data =
-14	-21	-1	-21	6	32	-59	-32	6	-29	6	7	16	30
0	16	45	54	18	10	-83	-40	13	-57	25	60	-13	41
-9	-10	11	-5	4	28	-74	-33	3	-40	16	22	7	41
data[0, 0] = -14
data[1, 10] = 25
data[2, 4] = 4
data[2, 10] = 16
data[1, 3] = 54
data[:, 10] = [6, 25, 16]
data[2, 3] = -5
data[2, 6] = -74
data[2] = [-9, -10, 11, -5, 4, 28, -74, -33, 3, -40, 16, 22, 7, 41]
data[0] = [-14, -21, -1, -21, 6, 32, -59, -32, 6, -29, 6, 7, 16, 30]
data[0, 8] = 6
data[1, 12] = -13
data[0, 7] = -32
data[2, 12] = 7
data[0, 11] = 7
data[:, 4] = [6, 18, 4]

M = 16	-68	0	-27	14	-11	-46	28	43	-50	-5
M[0]: 16
M[1]: -68
M[5]: -11
M[10]: -5
M[9]: -50

W = ((25, 1, -24, -22, -9, 73, 20, 47, -12, 16, -35), (-62, -21, -7, 1, -40, -52, 1, 22, -2, 10, -46))
Rows and columns are counted from 0.
row 0 col 0	25
row 0 col 1	1
row 0 col 4	-9
row 0 col 3	-22
row 0 col 10	-35
row 1 col 5	-52
row 1 col 4	-40
row 1 col 9	10
row 1 col 7	22
row 1 col 10	-46
row 1 col 2	-7

x =
[[9375, 5994, 5930, 5536, 5816, 7727],
 [5300, 5020, 4443, 5154, 6675, 6591],
 [5371, 5078, 4697, 5269, 6378, 6591],
 [5087, 5577, 2991, 6545, 6246, 8346]]
Indices start at 0.
(0, 0)	9375
(1, 1)	5020
(1, 3)	5154
(2, 5)	6591
(2, 3)	5269
(3, 3)	6545
(0, 5)	7727
(3, 0)	5087
(3, 2)	2991
(1, 4)	6675
(0, 1)	5994
(1, 2)	4443
(0, 2)	5930

m = -49	10	-76	-8	2	-83	-41
m[0] -> -49
m[4] -> 2
m[2] -> -76
m[3] -> -8

B = [[0.13, 0.15, 0.10, 0.11, 0.12, 0.23, 0.13, -0.06, 0.10, 0.12, 0.08, 0.24, -0.01, 0.10], [0.14, 0.14, -0.04, 0.11, 0.05, 0.15, 0.23, 0.07, 0.10, 0.12, 0.07, -0.03, 0.00, 0.08], [0.06, 0.14, 0.05, 0.11, 0.08, 0.25, 0.13, 0.02, 0.09, 0.15, 0.09, -0.18, -0.02, 0.09], [0.13, 0.13, -0.16, 0.11, 0.09, 0.15, 0.20, 0.06, 0.10, 0.10, 0.06, 0.06, 0.00, 0.07]]
B[0,0] -> 0.13
B[1] -> [0.14, 0.14, -0.04, 0.11, 0.05, 0.15, 0.23, 0.07, 0.10, 0.12, 0.07, -0.03, 0.00, 0.08]
B[0,10] -> 0.08
B[0,12] -> -0.01
B[2,6] -> 0.13
B[2,11] -> -0.18
B[1,10] -> 0.07
B[0,9] -> 0.12
B[1,6] -> 0.23
B[:, 0] -> [0.13, 0.14, 0.06, 0.13]
B[2] -> [0.06, 0.14, 0.05, 0.11, 0.08, 0.25, 0.13, 0.02, 0.09, 0.15, 0.09, -0.18, -0.02, 0.09]
B[3,11] -> 0.06
B[3,6] -> 0.20
B[0,5] -> 0.23
B[2,0] -> 0.06
B[1,5] -> 0.15
B[3,1] -> 0.13
B[3,7] -> 0.06
B[3,4] -> 0.09
B[1,2] -> -0.04
B[1,12] -> 0.00
B[3] -> [0.13, 0.13, -0.16, 0.11, 0.09, 0.15, 0.20, 0.06, 0.10, 0.10, 0.06, 0.06, 0.00, 0.07]
B[2,13] -> 0.09
B[2,9] -> 0.15
B[:, 3] -> [0.11, 0.11, 0.11, 0.11]
B[3,12] -> 0.00

X =
[[5783 6893 5856 5616 6385 7516]
 [5755 4192 5556 5726 4143 5184]
 [6194 3167 2506 7868 5194 5524]
 [6837 6087 5191 7159 4997 6252]
 [5633 5212 5554 5131 5121 6338]
 [5491 6551 6935 5245 5351 6797]
 [5375 4817 7038 6236 2541 5062]]
Indices start at 0.
(0, 0)	5783
(1, 3)	5726
(4, 3)	5131
(4, 2)	5554
(5, 0)	5491
(2, 1)	3167
(0, 4)	6385
(1, 2)	5556
(5, 3)	5245
(6, 1)	4817
(0, 2)	5856
(2, 3)	7868
(5, 5)	6797
(1, 0)	5755
(5, 1)	6551
(2, 4)	5194
(1, 1)	4192
(3, 4)	4997
(6, 4)	2541
(2, 5)	5524

grid =
[[-35 -35   2   1   4 -28 -46  18 -30  -4 -25  14]
 [-20 -24  -1  -6  11  -2 -33  31 -29   3 -11  21]
 [-24 -21  15 -12  -3  -9 -36  17 -17  -8 -29   6]
 [  0 -15 -30  10  19   2  -5  21 -28  15  23  24]
 [-24 -18  -8  15 -15 -50 -15 -35  -1 -13 -16 -19]
 [-23 -15   0   7 -17 -43 -17 -30   1 -16 -23 -19]
 [  4  -7 -41  25   7 -24  14 -21 -10   8  29   1]]
grid[0, 0]: -35
grid[2, 11]: 6
grid[-3]: [-24, -18, -8, 15, -15, -50, -15, -35, -1, -13, -16, -19]
grid[1, 10]: -11
grid[3, -3]: 15
grid[:, -2]: [-25, -11, -29, 23, -16, -23, 29]
grid[-4, -7]: 2
grid[1, 7]: 31
grid[4, 6]: -15
grid[5, 2]: 0
grid[-6, -8]: 11
grid[:, 7]: [18, 31, 17, 21, -35, -30, -21]
grid[2]: [-24, -21, 15, -12, -3, -9, -36, 17, -17, -8, -29, 6]
grid[-4, -10]: -30
grid[5, 9]: -16
grid[-6]: [-20, -24, -1, -6, 11, -2, -33, 31, -29, 3, -11, 21]
grid[-1, -2]: 29
grid[-6, 6]: -33
grid[2, -2]: -29
grid[:, -7]: [-28, -2, -9, 2, -50, -43, -24]
grid[-6, -1]: 21
grid[-6, 1]: -24
grid[2, -6]: -36
grid[-1]: [4, -7, -41, 25, 7, -24, 14, -21, -10, 8, 29, 1]
grid[2, -4]: -17
grid[:, 6]: [-46, -33, -36, -5, -15, -17, 14]
grid[-7]: [-35, -35, 2, 1, 4, -28, -46, 18, -30, -4, -25, 14]
grid[5, 4]: -17
grid[:, -1]: [14, 21, 6, 24, -19, -19, 1]
grid[-3, 0]: -24
grid[-7, 10]: -25
grid[-1, 6]: 14

a =
[[ 88 -46 -48  84 -49 -42 -52  85]
 [ 69 -22 -36  63 -37 -16 -38  62]
 [-40  76  58 -40  58  77  62 -42]
 [  9   8  32  17  32   3  32  18]
 [ 40  -1  -2  38  -2   1  -3  38]
 [ 13   3  30  20  30  -4  30  22]
 [-15  45  40 -16  39  43  41 -17]
 [-37  73  58 -38  58  74  61 -40]
 [ -6  20  43   0  43  13  44   1]
 [ 25  15   6  23   5  18   6  23]
 [ 47 -21   3  51   3 -22   1  52]]
Rows and columns are counted from 0.
row 0 col 0 = 88
row 2 col 2 = 58
row 0 col 6 = -52
row 4 col 1 = -1
row 3 col 7 = 18
row 8 col 1 = 20
row 5 col 6 = 30
row 5 col 2 = 30
row 1 col 4 = -37
row 5 col 7 = 22
row 9 col 2 = 6
row 0 col 3 = 84
row 9 col 6 = 6
row 3 col 3 = 17
row 6 col 2 = 40
row 8 col 0 = -6
row 3 col 5 = 3
row 7 col 5 = 74
row 9 col 3 = 23
row 7 col 4 = 58
row 8 col 5 = 13
row 8 col 6 = 44
row 10 col 5 = -22
row 1 col 5 = -16
row 6 col 6 = 41
row 4 col 2 = -2
row 8 col 3 = 0
row 6 col 5 = 43
row 2 col 4 = 58
row 4 col 4 = -2
row 9 col 4 = 5
row 10 col 3 = 51
row 5 col 4 = 30
row 5 col 3 = 20

arr =  0.102  -0.051  -0.177   0.002   0.188   0.180  -0.016   0.105   0.074   0.086   0.154   0.084  -0.179   0.202   0.085   0.195
arr[0] -> 0.102
arr[15] -> 0.195
arr[13] -> 0.202
arr[3] -> 0.002
arr[8] -> 0.074
arr[4] -> 0.188
arr[2] -> -0.177
arr[11] -> 0.084
arr[1] -> -0.051
